Below are the code and all the weights of a small trained network. Each question names an input and a class and asks about switching units off, where a switched-off unit gives its printed mean instead of its output.

import numpy as np


def w(rows, s, z=0):
    codes = np.array(rows[::2]) - 128.0
    scale = np.full(codes.shape[1], s)
    scale[-1] = z or s
    return codes * scale


def norm(h):
    return h / np.sqrt((h * h).mean(-1, keepdims=True) + 1e-5)


def f(y):
    return y / 2 * (1 + np.tanh(0.7978845608 * (y + 0.044715 * y**3)))


def log_softmax(a):
    a = a - a.max(-1, keepdims=True)
    return a - np.log(np.exp(a).sum(-1, keepdims=True))


def net(x, mask):
    res = np.array(x, float).reshape(1, 6) / 4 @ E
    u = 0
    for l in range(3):
        y = f(norm(res) @ A[l][:, :-1].T + A[l][:, -1])
        res = res + np.where(mask[u : u + 6], y, B[l][:, -1]) @ B[l][:, :-1]
        u += 6
    return log_softmax(norm(res)[-1] @ U[:, :-1].T + U[:, -1])


A, B = {}, {}
E = w([
[217,88,67,23,103,72,189,128,81],'x0',
[202,21,97,135,176,116,118,182,112],'x1',
[169,222,60,37,199,195,155,182,60],'x2',
[164,170,212,168,96,254,9,93,42],'x3',
[96,202,187,23,154,88,84,88,155],'x4',
[129,185,52,79,149,75,166,119,167],'x5',
],0.0061)
A[0] = w([
[128,170,168,129,114,135,151,71,104,4],'0.n1',
[88,157,75,142,185,115,54,102,255,37],'0.n2',
[105,179,222,171,64,144,105,102,152,99],'0.n3',
[122,70,84,156,179,157,107,145,190,233],'0.n4',
[115,148,216,122,162,156,163,170,138,204],'0.n5',
[125,164,119,133,148,172,149,139,137,66],'0.n6',
],0.0081,0.0025)
B[0] = w([
[73,104,199,132,110,73,105,120,129,143],'0.n1',
[142,159,204,135,183,189,163,139,163,187],'0.n2',
[103,101,81,130,103,8,180,119,34,254],'0.n3',
[168,168,132,170,159,135,111,155,146,183],'0.n4',
[123,132,119,69,186,162,93,131,115,176],'0.n5',
[111,133,122,170,172,168,136,101,170,139],'0.n6',
],0.011,0.0053)
A[1] = w([
[74,60,134,34,185,120,125,110,117,193],'1.n1',
[163,119,57,183,156,116,184,75,130,5],'1.n2',
[160,160,127,96,89,83,184,144,128,142],'1.n3',
[1,95,174,160,108,185,112,104,71,46],'1.n4',
[65,95,107,99,121,138,213,173,167,188],'1.n5',
[93,178,158,130,148,111,86,160,151,76],'1.n6',
],0.0088,0.0024)
B[1] = w([
[126,87,102,213,118,218,176,55,145,254],'1.n1',
[124,72,131,222,161,116,174,105,19,181],'1.n2',
[114,174,146,117,135,6,167,74,166,245],'1.n3',
[123,204,169,60,37,2,114,104,65,251],'1.n4',
[160,187,120,15,104,140,62,83,179,242],'1.n5',
[53,79,160,103,120,84,70,249,136,167],'1.n6',
],0.0071,0.0036)
A[2] = w([
[161,65,124,220,134,112,107,144,93,128],'2.n1',
[150,189,192,162,132,118,94,221,94,171],'2.n2',
[196,113,60,88,188,70,202,148,162,85],'2.n3',
[150,154,192,162,111,94,166,120,126,5],'2.n4',
[67,179,240,121,81,2,34,147,61,141],'2.n5',
[162,55,110,139,146,129,92,101,133,78],'2.n6',
],0.0084,0.0028)
B[2] = w([
[208,102,67,195,121,220,88,167,116,155],'2.n1',
[57,168,112,1,143,72,123,66,147,157],'2.n2',
[76,106,153,88,47,117,117,52,109,184],'2.n3',
[119,87,132,101,52,118,227,66,98,138],'2.n4',
[125,31,86,71,40,94,199,31,120,246],'2.n5',
[124,86,105,149,108,201,102,172,64,134],'2.n6',
],0.0091,0.012)
U = w([
[116,175,174,89,199,190,104,165,171,145],'0',
[93,84,124,76,89,90,174,10,110,118],'1',
[176,65,105,191,144,212,98,184,109,4],'2',
],0.011,0.002)

Each question gives the input, the list of numbers given to net, and the class t.
The units are the neurons (one row each of A and B). Each row of codes is followed by its name. A weight is (code - 128) times the scale printed after its matrix; where a second scale follows, it is the last column's (A, B and U).
mask holds one flag per neuron, layer by layer. A switched-off neuron (its flag False) gives its mean, the last column of its row in B, instead of its output. The means were averaged over made-up inputs and are rounded, as every weight is.
A unit's drop is (log p(t) with every unit on - log p(t) with that unit switched off) / (log p(t) with every unit on - log p(t) with every unit switched off).
The circuit of an input: a set's keep is (log p(t) with only the set's units on - log p(t) with every unit switched off) / (log p(t) with every unit on - log p(t) with every unit switched off). Starting from the 12 units with the biggest drops (on a tie, the unit counted first), units are removed one at a time, each time the one whose removal leaves the highest keep (on an exact tie, the one counted first), for as long as the keep stays at least 0.8.
units of the circuit, in order: the units of the circuit, biggest drop first
k most important neurons: the k neurons with the biggest drops, biggest first
top k neurons in layer l: the k neurons of layer l with the biggest drops, biggest first
drop when u is switched off: that unit's drop, to one decimal
input [1,-4,8,3,0,3], class 0: units of the circuit, in order : (2.n5, 0.n3)
input [6,-3,-3,3,-7,5], class 2: most important neuron : (1.n2)
input [0,8,3,6,3,-3], class 0: units of the circuit, in order : (0.n3, 2.n5)
input [-2,-1,-1,2,-2,8], class 0: units of the circuit, in order : (0.n2, 2.n5)
input [-1,1,6,1,-1,-3], class 0: units of the circuit, in order : (0.n3, 2.n5)
input [-7,-3,1,-2,-7,1], class 2: 3 most important neurons : (0.n4, 1.n2, 2.n1)
input [-8,6,4,7,-6,3], class 0: units of the circuit, in order : (2.n5, 2.n2)
input [6,3,0,1,3,-5], class 2: 2 most important neurons : (0.n3, 2.n5)
input [-5,7,5,-3,1,-5], class 0: top 2 neurons in layer 0 : (0.n4, 0.n3)
input [1,1,4,3,-3,-1], class 2: top 3 neurons in layer 1 : (1.n4, 1.n5, 1.n3)
input [-3,0,6,-8,-8,-5], class 2: drop when 0.n4 is switched off : 0.4
input [-8,4,8,-5,-5,-5], class 0: drop when 0.n3 is switched off : 0.2
input [0,5,-7,6,-6,-3], class 2: drop when 2.n1 is switched off : 0.4
